Below is a small trained network, with its code and all its weights. Each question gives an input and a class and asks what happens when units are switched off, that is, made to give their printed mean instead of their output.

import numpy as np


def w(rows, s, z=0):
    codes = np.array(rows[::2]) - 128.0
    scale = np.full(codes.shape[1], s)
    scale[-1] = z or s
    return codes * scale


def norm(h):
    return h / np.sqrt((h * h).mean(-1, keepdims=True) + 1e-5)


def f(y):
    return np.maximum(y, 0)


def log_softmax(a):
    a = a - a.max(-1, keepdims=True)
    return a - np.log(np.exp(a).sum(-1, keepdims=True))


def net(x, mask):
    res = np.array(x, float).reshape(1, 3) / 4 @ E
    u = 0
    for l in range(3):
        y = f(norm(res) @ A[l][:, :-1].T + A[l][:, -1])
        res = res + np.where(mask[u : u + 13], y, B[l][:, -1]) @ B[l][:, :-1]
        u += 13
    return log_softmax(norm(res)[-1] @ U[:, :-1].T + U[:, -1])


A, B = {}, {}
E = w([
[184,114,105,191,50,133,132,246,23,145,158],'x0',
[127,74,216,161,92,2,160,96,186,216,42],'x1',
[53,16,176,180,167,104,167,226,124,211,241],'x2',
],0.0066)
A[0] = w([
[135,156,90,162,61,140,93,94,89,151,93,124],'0.n1',
[68,49,116,122,190,164,173,63,166,169,206,99],'0.n2',
[83,109,188,157,127,151,114,133,56,162,163,78],'0.n3',
[104,162,140,114,204,131,142,31,139,118,104,163],'0.n4',
[31,124,102,73,227,148,136,161,81,49,98,68],'0.n5',
[129,106,127,72,75,62,216,133,122,120,89,135],'0.n6',
[166,156,126,153,79,133,119,142,68,150,100,141],'0.n7',
[104,108,53,66,253,168,137,149,95,116,151,75],'0.n8',
[111,141,168,135,149,143,155,165,74,172,109,170],'0.n9',
[146,155,133,75,111,95,180,129,127,128,130,1],'0.n10',
[118,121,124,136,141,187,71,159,58,102,144,65],'0.n11',
[121,114,78,74,92,137,69,69,174,136,122,153],'0.n12',
[68,166,132,178,96,82,25,163,134,156,113,128],'0.n13',
],0.0076,0.0018)
B[0] = w([
[152,90,58,79,113,106,129,114,222,61,175,197],'0.n1',
[113,206,170,146,61,19,117,81,151,125,192,250],'0.n2',
[155,95,215,93,166,193,59,182,129,104,43,195],'0.n3',
[130,52,171,159,160,131,103,182,117,188,98,255],'0.n4',
[203,73,132,178,93,140,137,69,73,47,149,212],'0.n5',
[132,114,161,118,77,72,253,123,153,158,154,190],'0.n6',
[94,100,123,53,83,92,166,105,139,70,117,202],'0.n7',
[164,205,145,133,105,119,227,103,53,80,69,230],'0.n8',
[167,146,131,202,202,132,133,39,118,142,91,178],'0.n9',
[185,46,137,25,55,80,120,198,122,57,23,138],'0.n10',
[65,197,147,117,123,173,59,140,197,157,183,207],'0.n11',
[126,117,118,106,142,195,144,125,48,188,161,212],'0.n12',
[122,195,154,115,84,62,182,41,213,123,93,161],'0.n13',
],0.0057,0.0066)
A[1] = w([
[118,139,42,75,108,141,36,120,213,54,120,106],'1.n1',
[102,133,157,167,108,39,143,123,75,144,102,93],'1.n2',
[153,24,236,142,176,91,147,97,44,130,143,109],'1.n3',
[116,110,137,76,162,197,53,161,87,119,121,131],'1.n4',
[120,135,156,168,117,139,121,192,82,141,76,167],'1.n5',
[152,135,101,171,121,111,191,78,122,141,89,195],'1.n6',
[123,144,144,147,143,196,103,145,110,200,148,38],'1.n7',
[97,210,172,149,255,96,110,116,174,86,164,164],'1.n8',
[194,102,133,155,158,87,162,133,184,224,72,182],'1.n9',
[22,146,229,157,143,86,91,159,125,128,163,252],'1.n10',
[200,158,133,35,150,155,155,110,63,125,63,174],'1.n11',
[59,160,150,122,74,150,153,98,99,72,171,107],'1.n12',
[202,103,107,195,214,197,125,78,61,143,128,61],'1.n13',
],0.007,0.0015)
B[1] = w([
[72,185,204,152,102,131,172,191,55,205,194,202],'1.n1',
[90,147,104,133,195,162,106,186,122,87,150,212],'1.n2',
[184,211,80,114,80,123,130,149,117,56,76,254],'1.n3',
[98,72,185,178,85,107,175,68,142,151,189,180],'1.n4',
[95,130,93,176,176,150,140,52,79,172,43,157],'1.n5',
[93,84,117,229,126,206,126,98,153,75,165,193],'1.n6',
[129,104,63,169,168,171,35,3,194,83,90,147],'1.n7',
[131,141,121,109,140,168,116,96,124,46,198,194],'1.n8',
[94,214,96,9,238,220,68,187,68,114,161,236],'1.n9',
[149,89,99,149,115,126,159,108,125,181,135,247],'1.n10',
[105,69,129,177,165,77,131,217,144,179,144,231],'1.n11',
[142,178,188,100,123,114,238,130,108,140,85,208],'1.n12',
[78,66,116,212,124,199,60,92,198,210,163,189],'1.n13',
],0.0059,0.0072)
A[2] = w([
[123,138,145,139,151,228,180,64,115,140,76,42],'2.n1',
[145,121,138,96,206,108,94,167,105,180,62,163],'2.n2',
[174,94,134,144,69,96,134,121,166,37,123,118],'2.n3',
[93,104,115,2,135,177,65,115,118,114,60,128],'2.n4',
[87,110,147,217,157,112,125,126,99,208,186,251],'2.n5',
[118,176,103,198,103,173,28,82,178,116,148,155],'2.n6',
[100,86,96,158,90,150,111,130,136,173,186,18],'2.n7',
[191,136,139,93,116,110,189,41,178,131,99,149],'2.n8',
[159,155,113,61,183,51,184,146,178,98,127,103],'2.n9',
[133,167,165,114,206,137,111,101,147,92,41,149],'2.n10',
[124,151,136,174,62,220,131,124,145,119,136,227],'2.n11',
[135,156,108,86,203,96,102,69,222,181,163,110],'2.n12',
[197,80,148,138,99,50,165,124,170,137,88,115],'2.n13',
],0.008,0.0017)
B[2] = w([
[169,103,41,202,163,41,117,131,164,135,29,225],'2.n1',
[185,102,90,136,112,86,111,191,13,25,152,200],'2.n2',
[164,206,193,133,241,163,209,9,197,101,229,173],'2.n3',
[207,157,105,228,157,103,214,217,22,132,53,184],'2.n4',
[154,126,94,95,105,170,128,79,164,112,54,254],'2.n5',
[36,44,103,110,142,89,100,65,192,238,91,197],'2.n6',
[134,160,88,209,164,122,114,16,181,156,68,166],'2.n7',
[230,173,129,127,199,254,154,178,110,190,178,183],'2.n8',
[103,89,102,129,134,133,57,36,135,151,167,218],'2.n9',
[183,139,179,159,56,130,176,143,105,137,113,201],'2.n10',
[125,53,162,45,123,69,64,170,194,207,91,247],'2.n11',
[18,67,109,103,60,103,50,186,155,54,148,200],'2.n12',
[107,187,151,198,241,153,112,48,140,60,128,160],'2.n13',
],0.006,0.0072)
U = w([
[150,59,97,191,138,173,84,81,204,219,55,255],'0',
[198,234,191,157,190,146,208,34,160,78,217,115],'1',
[206,130,109,176,165,82,134,240,8,61,71,180],'2',
[44,103,138,80,121,67,21,125,157,61,197,100],'3',
[129,199,173,14,24,141,174,228,91,181,184,11],'4',
],0.013,0.0011)

Each question gives the input, the list of numbers given to net, and the class t.
The units are the neurons (one row each of A and B). Each row of codes is followed by its name. A weight is (code - 128) times the scale printed after its matrix; where a second scale follows, it is the last column's (A, B and U).
mask holds one flag per neuron, layer by layer. A switched-off neuron (its flag False) gives its mean, the last column of its row in B, instead of its output. The means were averaged over made-up inputs and are rounded, as every weight is.
A unit's drop is (log p(t) with every unit on - log p(t) with that unit switched off) / (log p(t) with every unit on - log p(t) with every unit switched off).
unit that matters most: the unit with the biggest drop
k most important neurons: the k neurons with the biggest drops, biggest first
k most important neurons of layer l: the k neurons of layer l with the biggest drops, biggest first
drop when u is switched off: that unit's drop, to one decimal
input [-8,1,2], class 3: 2 most important neurons : (0.n2, 0.n4)
input [1,8,-1], class 1: 3 most important neurons of layer 0 : (0.n6, 0.n13, 0.n4)
input [2,2,-8], class 1: unit that matters most : 1.n9
input [0,3,0], class 2: 2 most important neurons of layer 0 : (0.n2, 0.n11)
input [0,8,5], class 3: 4 most important neurons : (1.n9, 0.n8, 0.n4, 0.n13)
input [0,4,2], class 3: 4 most important neurons : (1.n9, 0.n8, 0.n4, 0.n5)
input [0,6,1], class 3: 3 most important neurons of layer 0 : (0.n8, 0.n5, 0.n6)
input [1,8,-5], class 1: 2 most important neurons : (0.n6, 0.n1)
input [-8,-5,0], class 0: 4 most important neurons of layer 0 : (0.n4, 0.n12, 0.n7, 0.n6)
input [-3,6,4], class 3: 2 most important neurons : (1.n9, 2.n12)
input [0,-6,-4], class 0: 2 most important neurons : (0.n2, 1.n13)
input [-2,1,3], class 3: 3 most important neurons : (0.n2, 0.n5, 0.n8)
input [-2,2,4], class 3: 2 most important neurons of layer 0 : (0.n2, 0.n8)
input [-4,-1,3], class 1: most important neuron : (0.n2)
input [0,-5,-4], class 0: 2 most important neurons : (0.n2, 1.n13)
input [-4,2,0], class 2: 2 most important neurons : (0.n4, 1.n9)
input [-1,4,3], class 3: 2 most important neurons : (1.n9, 0.n8)
input [8,1,-3], class 1: 2 most important neurons : (1.n9, 2.n3)
input [-1,4,-7], class 2: drop when 1.n10 is switched off : 0.0
input [1,3,7], class 2: 2 most important neurons of layer 1 : (1.n9, 1.n3)
input [-2,8,7], class 3: drop when 1.n9 is switched off : 0.7
input [-3,1,-4], class 2: unit that matters most : 0.n4
input [2,-6,-6], class 4: drop when 1.n1 is switched off : 0.1
input [8,0,-4], class 4: drop when 0.n8 is switched off : 0.1
